Each row is followed by its class.
[ 28   9  33 -12 -24   3   6  -7  -3  51  22   3   9 -32  51   2   9  14
   7 -19 -14   4 -12  23   4  20  45 -40   5 -19  19  24 -18  10   6   9
   9  11   6] -> nidov
[ 46  -1  28  10 -27 -15 -45 -29  13  -5 -20 -22  12  51  71 -33  12  18
  24 -47 -11 -11   9  13   1  28  48  -5   5  20  -2  27  -2  17  20   1
  -6   7 -15] -> bifu
[ 20  24  49  16  -6 -22 -34   5  -3   5 -12 -65  20  45   4 -12 -17  -2
  40   6 -12  15  11 -13  13  20  32 -11   4  15   7  22   6  22  -2  35
  32  19 -19] -> rim
[ 24  17  -7  14 -11 -16 -11 -46   4  -2  22 -15   7 -14  32 -11 -12  23
  -1 -11 -31   7 -14   3  17  -4  54   4  17   9  18   7   4  14  31  32
 -13   9  -6] -> ses
[ 10   6 -30  19  -8  -5  13  -3 -16   5  -6  -3  27 -17  11   2  14 -23
  26   2  -5  -4   6   7  19   2  59  -7  -2 -14  52  -2 -23   8 -20  -6
   1  29 -18] -> bezur
[ 31  12 -11  23 -16  -2  17 -17  34   1   0  -2  28  54  73 -11 -18  28
  29   7 -10 -23  22  -1  21  37   4  25  18  10  29  26 -11  13   9  52
 -26 -25 -12] -> bezur
[  7   5  34  -1 -25  18 -59  51   1 -17  -4  -2 -31  86 -17  -7  -3 -62
  64  -2  -9   4  -6 -12 -33  18  -2  44   0 -13  11   9 -11  -3   8   1
  12  38  14] -> nidov
[ 39  19  42  30   4 -10 -15 -19 -16 -20 -18  -3   2 -24 -22 -32  21 -23
   7  -4  17 -19   3 -26   7 -11  36 -36  -8  15  36   8 -31  37 -15  -1
  26  12  17] -> ses
[ 15   6 -13  24  22 -25  -1 -53  -8 -36 -13 -11  29 -29 -24   0 -15  31
   5  21 -21  -2  25 -15  25  13  61  -5  18  26  26  11  20  18   9  39
   3  12 -24] -> bifu
[ 21 -20  32  10  -6 -22 -14  49   0  -7  14   6  51 -20 -37  27  -5 -46
 100   6 -15   7 -21  32 -20  16 -43  39   9 -22  17  23  28  26  44  -6
  12  35  -1] -> nidov
[ 22 -35  13 -23  10   8  13 -26  24  -7  -2   4  18   9  25 -12 -34  28
 -39   2 -16 -10  -9   2  -9  17  17 -18   8  25  10   9   7  21  -8  -1
 -18 -22   8] -> ses
[ -9   8 -24  31 -18 -27 -24 -40   5 -15  -1  -6   3  17   5  -3 -16  10
  24  -3 -34 -12  -3  -2   2  21  42   9   8  11  15  32  32  14  10  52
 -22   1 -59] -> nidov
[ 39  -5 -23  -9  -3  16  37  61   5   8 -36 -34  30   4 -40 -11 -17 -61
 112  18  31  15 -30  45 -58  19 -31  40 -30 -23  67  11  23  37  -3 -47
   6  39   0] -> rim
[ 11   4  30  25 -67  17  11   3   7  18   0 -21   9  71  60  -8  17 -52
  58 -36  -2 -12 -24 -16 -28   5  26   1 -11 -16  46  29 -30  26   7 -33
 -22 -13   1] -> nidov
[ 14   4  19 -11  -7 -16 -18  -5   0   0 -14  11 -24   7  -5 -12   7  -9
 -13   8  -3   1  -2  -3  -6  38  31  -2  15  -4  -2  20   1  29   1  29
   7  -7 -18] -> rim
[ 21  30  -9   6 -38  11   6 -11  20  17  37 -43 -27  14 -12  20 -32  44
  24   9 -16  31  -8  15   0  48  32   6  13 -21  12  11   1  -6 -17  52
   8   8  13] -> Kitak
[ 16  41 -33   5   8 -11 -35 -23 -31  -4  28  20  -4 -43 -53  -3  11  23
  25  44  -5  -4  -5 -24   3  29  38  14  -8 -23  46  21 -15   6 -12  34
  14  11 -20] -> nidov
[ 19  15  26  64  16 -25 -26 -32 -31 -26 -14   1  16  19 -25 -20  -1  22
   1 -12  -5 -21 -14 -14  -6 -25  20 -20  -9  32  57  22  13  40 -21  26
   8  22  15] -> ses
[ 26  21  21   1 -26 -20   8 -14   6  22  -4  12   5 -16  10 -22  24 -47
  15   0 -25   7  -3   4  -4  35  33  -8  28  -4  13  35  21  22  12 -18
 -16 -11   6] -> linul
[  8  10  30  11 -31 -35 -10  -4  30   3 -22 -68   4   4  45  18  -4 -39
  40 -31 -19 -12   5 -10   5  44  38 -14  -4  20 -32  18   4  42  23  -3
  25  18 -15] -> rav
[-27  50  13  19  -6 -34  17 -23 -25   5 -15 -27  21 -20  -4  12   8  -8
  32   4  -8  -9 -23 -52  15  -7   8 -30  -2   8  31  14   6  12   8   6
  25  10   1] -> rim
[ 38 -24  27  20 -11  -7  13   0 -11 -21 -26 -32   9   6   3 -10  -3  31
 -40 -23   5 -15 -24   6  -9  -1  52 -22  11  11  57  13  20  25 -11  -6
  -3  26  31] -> rav
[ 42  -7  -3  22 -22 -22  12 -18  21  -1  -9 -20  68  40  24  12  -8  -6
  49  -6 -22   6  12  18 -11  -1  37  25   9   6  53  26  23  29   9   1
  -4   8 -16] -> bifu
[  5  -1   3 -29 -33 -28 -18   5   6  20 -13 -14  10  17  28  11   4  33
  -5 -13 -19  10  16 -17 -18  34  24   7  -3  -6  18  25  -1  10 -10   8
  10   2 -17] -> bifu
[ 26  20  46 -19 -27 -13  -7 -35   8  28 -22 -13  -8 -22  46 -27  -2  -6
 -22 -20 -23 -41 -26 -11   8  33  34 -49  18  42  -4   5  50  24   5   9
 -48  -8  15] -> ramis
[  2  15  27 -14  -8 -20 -32  -8 -16  22   6  31   9 -19 -32 -43  -3  -7
  15   9 -18  -4   9 -13  -2  -6   0 -28 -11  -4  32   9   1  32 -17  29
  -3  17 -29] -> ses
[  9 -37  15   0 -12  11 -26  21  64 -14  -3   9  34  57  33 -14   7 -33
   6 -15  -3  29  22  28 -21 -27 -14  17   5  -4 -43  -5 -46 -16  -2 -37
 -11 -35 -49] -> linul
[ 33 -20  38 -46 -45 -35  -1  19 -28   0 -58  -5   3  38  26  -5  24 -56
  22 -25 -13 -21 -56 -34 -34  32 -23  -8  19  22  -3  33  36  55  41 -39
  -1  21  18] -> nidov
[ 44  21 -15   5  11   7 -21 -21  11   0  -9 -21 -26  44 -15 -22 -16  48
   5   8  22   1  10   7   0  45   8 -12  -7  19 -43  19 -18   0 -18  36
   4 -27 -15] -> seded
[ 27   1 -15  18  18 -45 -19 -47  30  -7 -36 -17  71  28  25 -26  -7  51
 -18 -14   1  -3  31   9   4 -26  54 -10  -6  26  32  22   1  21 -13  27
  -2  10 -72] -> bifu
[ 12  10  19  17   2 -35 -13 -19   5  -7  -3 -33  13   4 -20 -16  -5  33
 -33  -5  -7  19   0  19  10  27  17  -6   6   7   0   4  20  32 -21  26
   7  10 -20] -> rim
[ 18   9  40   5   7   0  -6 -27  26  20  20  -1   0  14  31 -13  -2  53
 -42   7  -8  -8  14   3  19  45  28 -32  19   9 -27  25   6   0 -18  34
 -16 -30 -16] -> ramis
[ 31 -14  -9  13  10   1  11 -11   5 -33 -67 -16   9 -10  34 -28  -8   3
  14 -20   1  -1 -26 -18 -31  27  44  24  11  44  36   9   5  41  18 -33
 -36  12  11] -> ses
[ 48  43  -7  63  23  -6 -59  15 -18 -12  36  -7  27  19   1  -1  -1  51
  74  22 -11   2  26   5  13 -18   7  13  -6 -10  29  41 -23 -21  10  23
  43  -3 -14] -> seded
[ 28  -8 -10  29 -16 -24 -13  10 -16 -18  -9 -24  21  17  11   7 -11  46
  46   2 -28  14  17  -8   5  14   9  32   4  14  31  27 -18  27  25  86
   9  13 -15] -> bezur
[ 45  21 -22  41  23  -2   3 -33  12 -31   8 -49  23 -34  12  14 -17  52
  21  23  -8 -16 -17 -10  11   0  60   0  -1  16  51  16   3  -9  27  27
  17  10  11] -> rim
[ -8  46 -19  27 -21  19   7  -6  24  -2  20   0   2  24 -45   2   6 -36
  63  59  11  17 -17   4  16  47 -20  23  21 -16 -14  -2 -12 -38 -18  46
 -15   0 -18] -> bezur
[ -1   6   3   1 -22 -18  39  11  -1  23 -21   2   2 -30   7  -7  11 -23
 -20 -10 -13  -6  -2  -7  -6  23  37  10  22  -7  62  32  23   8   6  11
 -17  -6  10] -> seded
[ 30  48   3  28   3 -16 -22 -26  -6  -2  19 -28  39 -27  -6   4   0   4
  12  27 -16   4  -8   4  18 -15  57  -6  10   9  55  11   9  -9 -26  18
  16   6   1] -> ramis
[ 48  -3   4  -3   2  -2   9  37  -4  20  20   4  61 -67 -25  21  10 -69
 114  28   9  35 -23  50 -18 -16 -44  56  -3 -15  42  19  14   5  50 -12
  47  47  31] -> Kitak
[ 39  21  -5  35 -24  12  -2 -20  38  14  10 -22   6  13  25 -19  -7  16
  18 -28 -13  -7  -9  52  -9  44  50   4   0   2  41  10   4   5 -28  20
 -24   8  -3] -> seded
[  4  -7 -34   6 -11   8 -12  38  22   9  15  14  27  23   6  14 -20 -25
  89  19  12  28   1  40 -27   4 -26  58 -17 -31  14   9 -17   3   9  -9
  -4  12 -25] -> bezur
[ 40  34 -11  54  40 -33 -45 -15 -22 -44 -26 -36  -7  -1 -26 -30   0  58
  -4  12  11   5   8  -1  -2  -2  56  10  -9  13  45  29  -1  40  -1  48
  39  33 -31] -> rim
[ 13  19  27  19  12  15  -1   2 -30  10   3   3  27  -7  -3 -34  10 -41
  68   0   2   6 -14  18  -4   3  12 -38 -19  -8  42  28 -49  25  -6  -6
  24  30  -2] -> nidov
[ 27  -5  -3  -7  10  47  19  35  16   5   3   7  45   5   8   1 -15   5
  67  10 -15  24 -25  14 -33 -31  -6  -1   1  -8  47 -14 -45 -32   8 -29
 -15  26  29] -> linul
[ 24  22 -35  65  15 -21 -30 -48 -20 -59  12  -9  14   1 -41  -3  -5  66
  35  18 -16   4  18 -17  12  -5  35   7 -12  14  24  19  -2  21  -9  28
  35  20 -30] -> rav
[ 37 -20  13  17  28  16  12   1 -14 -13  -2  30  23   2 -42 -37  11   4
 -20  -1  28  18 -27  49 -19 -39  -7   0  -3  -3  36   2   1   7  -5 -19
   3  36  38] -> rav
[-34 -21  23 -70 -56  26  48  34  12  46 -21 -40 -33  60 -26  12 -21 -73
   1   9  -2  66 -32  20 -28  84  12  13  29 -17 -36  -5  35  -7 -34 -19
 -10  32  14] -> rav
[ 36  12   3  22 -20 -21  50 -41  17   3  13  -5  34   9  11  -1  -8  23
 -13   5  -3   1  -9  33  20  40  21 -27  29  -6  18  27  19  32 -24   6
  -9 -18   1] -> rav
[ 25  30  29  26  -7 -25 -22 -17 -24   0  13 -16  23  21 -10 -25  19 -28
  43   8 -11  17  -3   5   5  11  24  -8   5  -6  44  49 -19  22  -1  31
  44  21  -5] -> linul
[ 34  -4  36  42 -15 -12   8   5  -6   1  18 -17  25  -3 -14   2  -5 -19
  40  -6  -4  12  -7  48  10  30  24  21  33 -19  32  31  19  35  -1  31
  -3 -23  -1] -> ses
[-40  19   9   5 -35 -20 -12  -6  -7  18   5  10 -30  15  15  -5 -10   5
 -52  29 -14  30   8  -1  15  14   5  -1  20   1  11  15   5  -6 -25  86
  -1  11 -17] -> bezur
[ 11  30 -25  48  17 -10  -3 -42 -25 -24 -20 -30  41 -18 -45 -16  12  14
  21  15   6  20 -21  -6   2 -29  42  -3  -5  24  61   2   3  14 -32  12
  27  45 -27] -> Kitak
[ 13  23 -23  57  37  -5  19 -39   4 -26 -14  18  38  14   2 -21  10  14
  18  11   1 -29   0 -16  17 -16  39 -15   4  13  44  27 -23   7   7  21
  -6   4 -12] -> bezur
[ 36 -18 -42  14   1  25  32 -43  12   4   5 -17  22  -5 -15 -32  -3  58
   4 -30  12 -17 -11  24  -6  32  55 -19 -29  -5  40  -3  -9   6 -30 -25
 -37   8 -21] -> seded
[ 32  13  10  15 -43 -30  -4  -4  15  17 -22 -31  19  67  20  18 -16 -17
  39  -7 -14   6 -18   6 -12   8  32   4  24  10  14  46  36   4   9  37
  -3   2 -10] -> nidov
[ -3   5  14 -30 -46 -16 -24   8 -32  35 -22 -29 -18  27   4   4 -15 -40
  67  -4  -5  23 -14 -30 -39  30  33  -1 -23  -1  29  23  -4  51  -2   6
  10  43 -12] -> linul
[ 18  34  27   7 -14 -12   0  -8 -44  29  17   9  24 -14  42 -10 -13  -2
  53  18 -18   2 -19 -12  11  20  17 -18  12   4  61  27 -11  34  12  30
 -23  21  15] -> ramis
[ 45   8  -5  16  -8 -16 -24 -22  11  13 -12 -25  23  34  13 -13   4  22
 -17  -6 -11  16   0  15 -17 -34  31 -28 -14  24   9  10  -5   7 -23   8
   9  15 -15] -> linul
[-13  -8   2 -27 -31 -18 -36   6   4  30  -9 -43  19  41  66  14  -9   3
  13 -32 -32   2 -11 -15 -24   0  56 -14 -15  -3  11  14 -18   9  14 -18
 -13  14 -35] -> bifu
[  9  19  55  18  16   3 -39  15 -11  -4  37  -4  -5  18 -16 -21 -10  17
  27  17 -12  -6  24 -16  19  21   3 -22   2 -15  -8  33 -30   8   9  20
  26 -12  12] -> rav
[ 37  16  55  26  18 -19 -54   2 -12 -20  11   0  26  -1  12 -29 -28  53
  33  -1 -16 -14   7  -9   5   0   3  -8  -6  13  51   8  -9  47  18  28
   3  28  16] -> rim
[  9  38  -5  77  13 -34 -27 -44  -2  -1   6   2  42  26 -54  -4   8  11
  23  16  16 -11  16  -7  17 -21  29 -28 -14   9  20  23  -4   6 -43  33
   9   0 -52] -> seded
[  17  -39   35  -22   -5    6    3   59   12   19    3   52    3   25
    5   -7   10 -107   77   -7  -10    6    3   39  -39   31  -67   40
   -2  -20  -18   39   23   28   36  -59   16    6   25] -> ses
[  7   8 -43 -11 -28  19 -11  15  26  22  37 -19  -2   9  54  16 -19  16
  27  10 -31  15 -31  19 -16  11  10  18   1 -15  -8   0  -7 -42  21 -10
 -54  -9 -11] -> ramis
[ 30  27  -4   1 -39 -38 -56  10  25  17  13 -39 -12 -10  41   4   2 -29
  50 -10  -9  27  16  27   5  31  50  34 -11 -16  -4  27 -13   9  28  26
  43  47 -16] -> bezur
[  8 -29  28 -28 -34  11   6  24  31  15 -13 -43  18  45  36  -2  -7 -69
  57 -38  -3   1 -13  31 -14  20  -3   4 -10  -2 -28  -7   0  21  17 -38
   6  25 -13] -> rav
[  5  22   7  25   7   4 -18  42  -2 -37 -18 -24   7  28   1   7  29 -60
  49   6  -2   7   2   9  -5 -18 -16  31   6  -4   8  10 -19 -11   0 -18
  73  19  -5] -> rav
[ 63   2  18   5  27  14   7  46  17   5  -8  35  21  -7  -7 -32 -10  -6
  41  17 -13  -6  30  51  -5  28 -31  33  27   0  30  17  32  18  15  15
  -8   5  11] -> seded
[ 28  25 -19  53  12 -11  -1 -33   1 -51  -9 -25  30  -2   1 -29  25  28
  17  -8 -19 -17   5   3  18   6  46  12  17   5  55  26  -4  -9  14  18
   3   0 -15] -> bifu
[  8  -7 -12 -12  28  12  20  39 -38   9 -18 -33  11 -27 -60  -2 -36 -17
  54  22  15  30 -17  25 -22  31  52  -3 -18 -25  83  15  -8  12 -25  -7
  19  61  19] -> rim
[ 36  27 -34  29  18  14  15 -13 -12  19  31  11   7 -14   0  12 -25  62
  19  62 -10   9  13   9  15  51   8 -11   6   5  30  31   2 -19 -25  41
  -1   0   9] -> seded
[ 54  24 -14   9  16 -25  26 -74  22  -1 -26 -44  43 -29  18 -11  15  34
 -22  10 -11 -23 -24 -21   4  28  50 -24   5  48  22  16  29  32   5   6
  -1  11  -4] -> linul
[  0   3 -22 -23 -22 -10 -32  34 -14  12 -23 -23  35  10   9 -11   2 -57
  78  -2  -4  12 -45  -3 -37 -28 -14  37 -26   2  35  11   3   2  33 -38
  -2  36   0] -> bezur
[ 28   3   0  35   5  16  24  20  -1  22  -8  -5  16  38  48 -13 -14  13
  35   8   6  13  13  19 -12  13  32 -17  -1 -12  62  31 -43  14 -15  19
 -15  26  -7] -> linul
[ 52  20  -4   9  23  -8  22  24   4 -22 -17 -17  77 -15  49 -43   9 -12
  59   1  -3  -5 -16  23   0  -8 -31   5   1   7  62  20 -30  19  19 -47
   0  17   4] -> ramis
[ 39  16  44 -25 -17  -9  26 -14 -10  39  17   2  12 -23 -34 -21 -14 -24
  39  27  -7  11 -30  25  10  89  25  -9  34 -18  31  22  56  38   9  10
 -22  29  33] -> rim
[ 18  38  91  21 -25   9 -21  41 -11  47   2  13 -24  -4  59 -33  -1 -23
  64   3 -12   8   5  14   4  57  -5 -21  25   2  15  37   4  16  17  44
 -23  30  25] -> ramis
[ 27 -40  -5  -5  -2  32  15  27 -22   2  23  19  41 -15  -3   3 -33   8
  45  19 -23 -15 -31  15 -20 -17  -5   7  -9  -7  84  -6   3  13  20  -8
 -43  25  48] -> bezur
